Below are the code and all the weights of a small trained network. Each question names an input and a class and asks about switching units off, where a switched-off unit gives its printed mean instead of its output.

import numpy as np


def w(rows, s, z=0):
    codes = np.array(rows[::2]) - 128.0
    scale = np.full(codes.shape[1], s)
    scale[-1] = z or s
    return codes * scale


def f(y):
    return np.maximum(y, 0)


def log_softmax(a):
    a = a - a.max(-1, keepdims=True)
    return a - np.log(np.exp(a).sum(-1, keepdims=True))


def net(x, mask):
    res = np.array(x, float).reshape(1, 6) / 4 @ E
    y = f(res @ A[0][:, :-1].T + A[0][:, -1])
    res = res + np.where(mask, y, B[0][:, -1]) @ B[0][:, :-1]
    return log_softmax(res[-1] @ U[:, :-1].T + U[:, -1])


A, B = {}, {}
E = w([
[161,165,214],'x0',
[1,152,155],'x1',
[115,65,93],'x2',
[57,96,99],'x3',
[197,103,20],'x4',
[103,15,151],'x5',
],0.0072)
A[0] = w([
[126,62,77,46],'n0',
[68,63,139,31],'n1',
[74,84,227,41],'n2',
[144,67,112,172],'n3',
[179,188,155,62],'n4',
[10,68,232,81],'n5',
[223,131,131,178],'n6',
[126,125,74,114],'n7',
[144,121,187,140],'n8',
[53,66,61,77],'n9',
[93,101,208,72],'n10',
[124,85,88,53],'n11',
[183,66,162,208],'n12',
[175,128,162,2],'n13',
[111,73,78,61],'n14',
[42,233,79,163],'n15',
[180,129,172,8],'n16',
],0.011,0.004)
B[0] = w([
[160,177,108,178],'n0',
[74,145,99,177],'n1',
[65,97,180,200],'n2',
[181,159,107,191],'n3',
[84,106,87,174],'n4',
[5,82,144,255],'n5',
[166,65,114,217],'n6',
[162,131,143,164],'n7',
[148,100,113,171],'n8',
[129,175,74,207],'n9',
[109,104,174,184],'n10',
[161,163,112,160],'n11',
[211,132,132,206],'n12',
[134,116,89,143],'n13',
[138,166,100,173],'n14',
[144,176,206,223],'n15',
[133,123,57,149],'n16',
],0.029,0.0081)
U = w([
[131,211,170,72],'0',
[184,175,160,252],'1',
[73,70,135,64],'2',
[217,99,116,96],'3',
[187,82,71,254],'4',
[130,245,1,5],'5',
],0.009,0.0049)

Each question gives the input, the list of numbers given to net, and the class t.
The units are the neurons (one row each of A and B). Each row of codes is followed by its name. A weight is (code - 128) times the scale printed after its matrix; where a second scale follows, it is the last column's (A, B and U).
mask holds one flag per neuron, in row order. A switched-off neuron (its flag False) gives its mean, the last column of its row in B, instead of its output. The means were averaged over made-up inputs and are rounded, as every weight is.
A unit's drop is (log p(t) with every unit on - log p(t) with that unit switched off) / (log p(t) with every unit on - log p(t) with every unit switched off).
The circuit of an input: a set's keep is (log p(t) with only the set's units on - log p(t) with every unit switched off) / (log p(t) with every unit on - log p(t) with every unit switched off). Starting from the 12 units with the biggest drops (on a tie, the unit counted first), units are removed one at a time, each time the one whose removal leaves the highest keep (on an exact tie, the one counted first), for as long as the keep stays at least 0.8.
circuit, biggest first: the units of the circuit, biggest drop first
unit that matters most: the unit with the biggest drop
top k neurons: the k neurons with the biggest drops, biggest first
drop of u: that unit's drop, to one decimal
input [0,-4,1,-7,-1,8], class 3: unit that matters most -> n12
input [6,0,3,-3,-3,-2], class 2: circuit, biggest first -> (n3; n15)
input [4,-7,0,5,0,-4], class 4: circuit, biggest first -> (n15; n6)
input [0,0,-7,-1,7,8], class 3: circuit, biggest first -> (n5; n12)
input [-1,2,-3,3,7,-7], class 1: circuit, biggest first -> (n5; n15)
input [4,1,-1,-3,2,-4], class 4: circuit, biggest first -> (n4; n6; n2; n9)
input [-2,-8,5,-4,-3,6], class 3: circuit, biggest first -> (n12; n5)
input [6,2,-7,-1,4,-6], class 4: circuit, biggest first -> (n4; n6)
input [5,-5,-6,-7,8,-8], class 4: top 2 neurons -> (n6; n4)
input [5,-4,-4,8,3,-5], class 4: top 3 neurons -> (n5; n6; n4)
input [-6,5,-6,-3,4,3], class 5: circuit, biggest first -> (n2; n6)
input [-2,3,-2,1,4,-6], class 1: top 3 neurons -> (n5; n2; n1)
input [-1,7,-8,5,5,3], class 0: top 2 neurons -> (n15; n6)
input [5,-2,0,3,-1,-3], class 4: top 2 neurons -> (n5; n15)
input [1,-7,6,-7,0,6], class 3: circuit, biggest first -> (n12)
input [0,2,5,-2,0,-3], class 1: top 2 neurons -> (n5; n9)
input [-5,6,3,7,2,-5], class 5: top 2 neurons -> (n9; n2)
input [-1,0,7,2,-2,6], class 5: drop of n0 -> 0.1
input [1,-8,-6,-2,2,-1], class 4: drop of n4 -> 0.2
input [6,7,-3,0,-6,-5], class 2: drop of n5 -> 0.3
input [4,4,-5,-6,-3,-3], class 2: unit that matters most -> n4
